[[102 118 118 157]
 [124 121 131 142]
 [135 138 138 128]] 118

[[125 128 124 135 132 127]
 [131 127 123 124 134 127]
 [126 128 130 120 104 128]] 132

[[142 136 122 150 134 134 145]
 [137 131 130 113 119 130 114]
 [151 128 127 132 134 117 150]] 134

[[141 128 125 128 125 132 138]
 [143 135 142 145 105 135 147]
 [123 126 124 123 135 126 122]] 132

[[122 119 106 112 116 119 120]
 [110 142 123 110 121 140 118]
 [122 147 147 131 135 146 129]] 119

[[134 132 134 140 147]
 [117 114 115 122 129]
 [136 144 139 119 100]] 140
---
[132 106 133 128 128]
133, 133

[143 131 139 109  98]
139, 143

[120 104 128 112 120 115 135]
112, 135

[[103 127 130 131 135]
 [141 152 143 137 134]
 [143 146 140 135 132]]
143, 152

[131 109 116 116 109 104 124]
116, 131

[108 145 138 102 109]
138, 145

[[122 128 129 130 141 113 121]
 [122 128 129 130 141 113 121]
 [116 129 131 132 153  99 114]]
130, 153

[146 149 108 133 135 137 147]
133, 149

[131 125 111 142 119 124 150]
142, 150
---
[[128 142 138 142 142]
 [119 130 100 126 145]
 [138 150 153 132 119]]: 128

[[157 124 124 152 137 130 118]
 [103 124 130 115 126 134 138]
 [110 130 131 119 127 132 134]]: 157

[[145 153 134 145 120 109]
 [140 133 120 123 108 131]
 [101 141 116 124 126 135]]: 145

[[130 134 137 102 113 114 137]
 [126 135 134  98 113 113 140]
 [130 107 136 144 138 134 112]]: 130

[[153 142 100 130 142 137]
 [107 114 149 123 113 116]
 [150 155 108 133 156 149]]: 153

[[126 139 128 116 133 120 122]
 [119 109 142 134 107 114 110]
 [120 119 137 128 106 113 104]]: 126

[[124 123 124 136 131 120]
 [151 152 126 115 121 134]
 [137 123 129 119 131 125]]: 124

[[107 122 119 107 137 121]
 [145 100 145 143 104 145]
 [118 145 113 107 137 113]]: 107

[[141 148 145 139 139 144]
 [140 138 128 112 104 106]
 [132 122 116 117 119 116]]: 141
---
[150 145 128 127 129] value 127

[[107 106 135 104 134 120]
 [141 135 121 138 105 148]
 [137 141 110 136 119 142]] value 119

[124 141 104 153 101 157] value 101

[137 142  98 114] value 98

[[145 114 141 123 132 109]
 [139 109 125 117 143 104]
 [140 110 125 118 140 104]] value 140

[117 123 127 155 142] value 155
---
[[131 156 119 123 128 131 129]
 [128 135 135 150 119 124 141]
 [128 116 109 112 107 128 119]] -> 131

[127 131 130 129 121 155 127] -> 155

[119  99 117 117] -> 117

[149 112 109 106 132 117] -> 132

[136 147 140 151 158] -> 151

[135 129 129 121 104 139] -> 104

[132 151 128 108 142] -> 108

[[113 130 124 101 124 154]
 [143 131 140 136 135 137]] -> 124

[132 112  98 132 130] -> 132

[102 136 133 108] -> 133
---
[[141 120 122 140 131 126]
 [106 144 140 110 126 134]] out 144, 141

[[156 129 130 141 122]
 [128 122 122 124 123]] out 156, 141

[[152 125 123 148 124]
 [122 132 122 121 129]] out 152, 148

[147 137 144 131 151 146 137] out 151, 147

[137 101 107 113 144 133] out 144, 137

[[137 134 117 130 124 136 124]
 [123 114 121 144 142 108 135]
 [122 111 121 135 139 106 137]] out 144, 142

[143 140 106 102 139 116] out 143, 140

[110 122 135 136 117 145 106] out 145, 136

[122 110 124 113 131 125 150] out 150, 131
---
[124 141 108 138 104]	124

[ 99 120 123 115 146 137 105]	120

[[114 155 113 156 117]
 [137 116 137 106 137]
 [134 117 136 116 133]]	133

[131 152 102 119 145 117 129]	129

[154 142 147 123 130 122 116]	130

[123 129  98 133 130]	129

[101 124 147 158 128]	128

[115 123 100 127 128 114 107]	115
---
[[122 135 101 132 140]
 [115 126 129 133 135]]: 129

[155 129 139 121]: 129

[134 150 119 150 125 142]: 150

[[139 110 127 136 143 144 131]
 [112 112 137 123 130 140 140]
 [142 124 123 124 148 151 135]]: 148

[[145 133 137 139 144 115]
 [114 114 131 124 126 115]
 [102 120 112 113 146 129]]: 113

[[125 121 121 120]
 [135 145 141 133]
 [129 130 138 156]]: 130

[[130 124 127 127 128 121 132]
 [109 113 129 130 117 156 139]
 [127 117 125 127 125 127 148]]: 125

[117 152 123 111 127]: 123
---
[[144 114 108 144 115 111]
 [139 111 108 143 108 118]
 [144 104 113 147 116 125]] value 111

[[127 133 136 147 138]
 [103 128 123 119 133]
 [115 118 129 115 120]] value 138

[[131 132 130 137]
 [143 131 121 120]
 [133 144 124 152]] value 137

[[143 145 145 154 115]
 [145 141 148 143 113]
 [145 147 148 141 113]] value 115

[[123 146 126 116 139 103 128]
 [124 148 127 118 139 104 127]
 [127 145 127 119 136 109 127]] value 128

[[126 112 120 124 130 103]
 [153 142 125 117 121 134]
 [108 116 128 126 115 133]] value 103

[[110 141 103 140]
 [140 119 145 120]
 [113 135 118 136]] value 140
---
[[143 122 129 119 124]
 [109 136 132 136 120]
 [134 128 142 115 105]] gives 136

[[137 152 117 129 112]
 [126 128 127 127 124]] gives 129

[[128 132 106 123]
 [140 111 120 112]
 [129 132 121 130]] gives 120

[[ 98 115 156 149]
 [116 126 147 138]
 [143 131 114 123]] gives 147

[[100 110 135 155 150 102]
 [112 102 117 138 143 105]] gives 150

[[155 111 134 135 132]
 [128 125 126 128 135]
 [126 127 130 136 135]] gives 128

[[135 112 147 114]
 [154 134 123 145]] gives 147

[[113 138 115 135 138 134 136]
 [142 108 120 111 149 130 106]
 [126 153 149 108 126 103 108]] gives 130

[[125 154 130 115 113 153 137]
 [138 117 128 146 139 110 124]
 [129 119 132 119 103 123 119]] gives 110

[[117 119 121 113 150 117]
 [154 140 127 141 126 126]
 [143 127 109 135 113 122]] gives 126
